Two labels a row
[ -4.4   3.8  -7.5  11.9  18.4   0.2  -8.3   6.3  -6.8  14.0   5.3   3.5
 -26.9   1.7  -7.5 -13.7  -1.1]  H/D
[ -3.0  -2.8  -6.3  -7.4   3.6 -12.9 -49.0  11.8  40.3  19.2   5.8 -14.2
 -67.5 -21.6 -13.9 -18.9 -14.7]  C/D
[ -6.9  -7.8  -3.0  10.5   6.3 -15.5 -13.0  13.2   2.6  16.0  -4.0  -4.5
 -18.1  -2.4  -5.1 -20.0   2.4]  C/F
[ -2.7   0.8  -5.0  18.3  17.3   4.7  -1.4   0.5  -5.6  15.0   0.0   3.1
 -27.8   4.4   1.4  -8.8   3.7]  P/D
[-23.8  -6.0 -10.4   7.4  24.1  11.6 -23.0  -3.1  -3.3  -6.4   9.6   5.6
 -31.5   9.7  -8.0  -7.5  -7.7]  P/D
[ 12.5  10.9   5.6 -23.8 -11.7   2.4 -18.1   7.4   7.2 -14.2  -2.3 -11.6
 -30.7 -29.5   4.6   9.7 -10.7]  C/N
[-13.4  -1.6 -10.7   1.2  13.1  10.3   4.8  -1.4  -3.0  -0.1   3.9  10.1
  -6.3  31.5  -3.1  -1.4  -6.7]  P/F
[-12.6   2.3  -4.2  22.4  17.5  -4.3  -4.4  -8.4   3.7   5.7  -0.1 -23.9
 -26.8  10.1  -1.3  -5.4  10.4]  P/D
[ -2.2 -13.3 -10.2   5.3   7.8  27.1  22.6 -15.6  -3.7 -19.4   6.6 -22.9
  -0.5  20.9  -4.6   4.5  13.2]  P/N
[  1.0   5.8   2.9  34.6  -1.6 -30.3 -19.6  12.4 -20.1  17.3  10.7   5.7
 -21.4 -21.5   2.0 -13.9   4.9]  C/F
[ 11.5 -10.5  12.9  36.2  -0.6 -24.2  -8.2  -8.5   1.9 -13.3  12.0  10.7
 -16.5 -21.1  14.4  -3.3  -3.9]  P/L
[  9.4  -5.7 -12.5  10.4  16.8 -14.1 -11.4  10.9  -0.9  10.5   5.7  -8.8
 -37.0 -22.7  -3.2 -25.5   1.1]  C/L
[ -4.8  -9.8 -20.1  -3.4   5.3  16.2 -10.4  -1.1  -3.9 -11.0   7.9 -15.2
 -12.8  23.6  -7.2  -9.8   6.5]  U/D
[  1.5  -3.0 -10.8 -11.3   7.5   2.1 -13.5   3.6   6.0 -15.4   5.9  -3.2
 -42.2  -6.7  -4.6  -4.6   1.1]  P/L
[-11.3  -0.3  -5.0  38.8  12.8  -4.8  -0.8  -0.5   4.4  -0.8   3.1   3.4
  -9.6   9.3   3.1  -6.3  -7.6]  U/F
[ -4.2  14.8 -10.7  13.5  -5.8 -13.7  -9.0   3.5  -1.2  20.3  -7.4   2.1
 -17.2 -12.0   9.2  -6.8   1.4]  C/D
[  1.0  -4.4  -7.2  -9.6   3.1  22.4  -4.5  -8.4  -3.2 -22.8   6.4  -3.7
 -22.4   4.1  -2.2   1.8  -2.1]  U/L
[ -7.9   1.3  -7.5 -18.7  10.7  28.5  -2.4  -3.6  -8.1  -2.7   2.3  -1.8
 -23.0  17.9  -9.1  -4.5   3.0]  P/D
[ -9.3  -9.5  -5.6  35.5  18.4 -28.8 -17.7  -1.9  -6.6   7.2   7.5   4.4
 -11.2 -14.7  -2.0 -10.0   1.7]  C/F
[ -7.6  -0.6  -2.6  -5.4  10.4  26.2 -16.0 -30.9   3.6  -6.6   3.9  -5.8
 -25.0  18.2  10.6   2.7  -5.7]  U/D
[ -8.3   2.9 -19.1  23.0  13.1  23.3   7.1  -0.8 -12.8  10.1  -1.2  -5.0
 -18.8  35.1  17.0  -3.0  -8.4]  P/F
[ -8.1   8.2 -14.6 -32.9   3.2  44.8 -15.3  -0.3   1.8  -7.5   8.5   2.1
 -60.7  -1.0 -11.4  -2.3   0.1]  U/L
[ -6.5 -12.8   8.3  -4.1  -3.2  -4.6  -5.1  -0.9   5.5 -24.2   0.9 -28.0
   0.5 -18.2  -0.9   3.5  -1.9]  P/L
[ -3.1  -5.3 -12.8  30.8  17.9   9.7  -6.3  -3.5 -12.2   7.8   0.3  -6.8
 -27.5  18.5   1.6  -4.8   2.5]  U/D
[ -0.4   8.4   2.9 -12.7  -0.4   7.8  16.4  -2.0  -0.8 -16.6   1.9   3.8
   9.0  -4.6  -1.7   4.8  -0.5]  P/N
[ 15.0 -12.1   2.3   3.3  12.7  10.2 -14.3  -5.4   1.8   3.8   0.5  -1.8
 -36.3  11.3  -6.3  -9.6  -5.1]  P/D
[-13.7  -7.6  -6.4  15.4   8.8 -38.0  -8.9  -9.6  -2.8  -4.4   7.4   6.0
  11.0  14.5  -9.7 -13.2  -1.1]  U/D
[-12.9   9.6  -5.0  32.0  21.6  -6.7  -5.1  -8.1   6.2  -1.9  -1.0   4.7
 -29.9  -2.7   7.4  -6.1   2.0]  P/D
[-11.9  -9.3  -6.3  10.5   6.4  27.5  -4.7  -8.8  -4.8  -4.6  -1.2  -2.4
   6.9  39.8  -6.5  -6.3  -1.4]  P/D
[  8.9   6.0   8.3  -7.5  -1.2   1.6  14.3   3.2   3.8 -15.9 -13.4  12.3
 -20.5   1.4   7.8  12.9   0.2]  P/N
[  4.2  10.4  -3.3  24.4   4.4  -8.0 -13.6   7.9   0.1 -23.9  -0.9  -1.6
 -56.7 -39.4  10.8 -10.9  10.9]  C/L
[ -9.4 -18.5   7.4  -0.3   0.2  -4.0   1.8  -6.3  -5.8 -12.3  -7.2   2.3
  22.2  32.2  -4.7   2.5   0.2]  U/D
[-20.7  -6.9  -4.2  -4.3 -11.8  27.7   1.5 -24.6  -5.6 -14.5   6.6  -3.7
 -10.9  32.0  -7.9  -0.2   8.5]  H/D
[ -6.8   5.7 -10.0  18.4   9.4 -10.3  -2.1   0.3   0.3 -15.7   6.2   9.8
 -25.6 -12.6   6.6   0.5   3.9]  P/N
[ -6.0  -7.6  -6.7  26.1   7.9 -38.5 -26.6  11.3   8.6  17.1   9.7  17.7
 -24.2 -11.3  -5.5 -15.7  -1.8]  C/F
[ -4.1 -13.8 -15.6 -30.4  -5.9  18.2 -19.0  15.1   6.6  16.6  -9.3  -5.4
 -46.2   2.2 -16.0 -16.9 -27.9]  C/F
[-14.6  -7.5  -9.3   6.8   5.6  11.3   1.4  -4.3 -12.5   6.0   2.3  -4.4
  16.9  19.4  -3.6 -12.5  -9.6]  P/D
[ -3.3   2.1 -13.9  -1.4  -6.8  -2.3  -2.1 -10.9  -3.6 -11.1  15.4   3.6
 -16.7 -24.4   6.3   8.9  -5.6]  P/N
[ -7.4   8.5 -16.6  -4.3  -0.3  -1.5 -12.0  16.1   2.3  31.0   3.6  -0.2
 -25.8   2.9  -5.5 -14.2  -4.7]  C/F
[ -6.6  -7.0   0.5   4.6  17.8   1.1 -12.0  -4.0   4.3 -16.5  12.4  -0.8
   3.2  29.7  -7.0   3.5  -6.3]  U/F
[-17.3  -6.1  -3.0  49.6  28.8 -26.3 -18.3  -3.4   0.2  10.0  -0.3   5.6
 -17.0   2.2   9.6  -8.3   2.5]  H/D
[  9.3   3.7  13.8  11.6   1.4  -5.1   3.8 -21.2  10.5   9.3   5.8  21.7
  14.7  29.9   6.4   8.9  -4.7]  P/N
[ -9.9 -25.1  -9.7  39.0  19.7   0.3   3.1  -5.4  -5.9  -2.0  -1.2 -17.7
  19.7  22.3   3.9   1.7  18.4]  P/F
[ -3.4  -2.5   1.7  26.4  10.6   2.0   6.2 -10.6  -0.6   6.7  -0.8   4.9
  11.3  25.7   3.1   5.0  -2.0]  P/F
[  0.3   4.8 -10.7   4.7   0.4   1.9 -12.3  -4.4   5.9 -20.8  10.4   0.0
 -46.9  -7.2  -0.7  -7.7  -1.0]  P/L
[  4.7   4.6   3.8  10.4   1.6 -16.2 -12.3   7.3   3.4  -0.7  -8.3  -4.5
 -35.0 -42.2   2.5  -7.9   6.3]  C/N
[ -5.1  -7.7 -13.1 -15.6   1.7  24.1   2.4  -1.6  -9.1   6.2   7.2  -2.4
  -4.0  39.1 -10.7 -17.8 -21.6]  P/F
[-12.6 -12.0  -9.4  26.0  13.8  -1.7 -17.7   2.4  -0.7  -8.5 -29.9  -2.2
 -11.1  13.8  -0.1  -9.0  11.1]  U/D
[  8.6 -22.6  -9.9  41.9  39.5  -3.9   0.1 -10.1  -3.6   6.7  -7.2   3.7
   3.9  38.2   3.0   5.1  -1.6]  P/F
[  4.3   1.4  35.1  -2.2  -7.9 -23.7   2.8   9.0  15.9  -6.2   4.2   0.8
 -21.9 -29.6   5.7   8.3   5.2]  C/N
[-16.5  -0.3 -10.1  20.4  -0.7   2.0  -5.9 -11.8  -3.7  -3.4  -1.1  27.1
   5.8  25.5   5.5  -1.5   4.8]  P/F
[ -3.3  10.2 -12.6  19.0  15.2  14.4   6.4  -4.9 -16.4  10.9   1.1   1.5
 -30.8  11.9   1.8   3.0  -5.6]  P/D
[  1.2 -11.1   6.6  26.0  17.4 -15.9  -5.9 -20.8  -4.1  10.0   4.0  -1.2
 -22.5  -4.0   1.9 -10.3   7.4]  C/D

Two labels a row
[-15.8 -12.6  20.7 -11.5   3.8  -5.3  -1.0   6.2  -0.7 -14.2  -3.5   3.2
   8.0 -16.9 -13.6   5.3 -11.1]  J260/T
[ -5.7  -7.5  22.3  -7.8  23.1   5.9  25.3   6.9   3.1 -15.1  -4.7  41.0
  -2.0  10.4  -9.5  -3.8   4.9]  J260/V
[-18.7  -2.5   5.2  -5.3  13.2   0.3   9.6   5.7  -3.7  -6.1   6.9  35.8
  -1.9   5.1 -12.6  -6.9   2.4]  J260/V
[ -5.9 -12.0  18.0   0.1  19.5  12.0  23.8   3.8   3.8 -23.4   3.3  41.5
  -5.8  20.3  -2.3 -15.5   8.2]  J260/V
[ -8.4 -11.3   8.0  -3.9   7.5   1.1  13.1   6.5  -4.7 -29.5  -5.8  31.3
  14.1  -3.0  -3.0  -6.5   1.0]  J260/V
[-14.4 -10.6  14.3  -6.5  24.4   2.2  22.5   7.3   2.5 -14.0  -4.0  46.0
   6.5   0.2 -11.0   1.6   5.4]  J719/V
[  3.6  -4.1  15.0  -0.6   7.0   4.6  11.1   5.2   2.4 -11.8  -1.4   8.4
 -19.9  28.7  -7.5  -6.4  -2.2]  J206/T
[ -9.6  -4.8   3.9 -10.1   8.8   9.0   9.2   3.9   1.7 -22.1  -0.8  37.8
  -1.9  23.9  -4.8  -7.4  -3.2]  J260/V
[-14.9   1.0  -9.4  -9.3  12.7  12.5  13.3  -1.0   5.1  10.0  -1.6  49.6
   9.0  13.8 -11.0   5.8   5.2]  J719/V
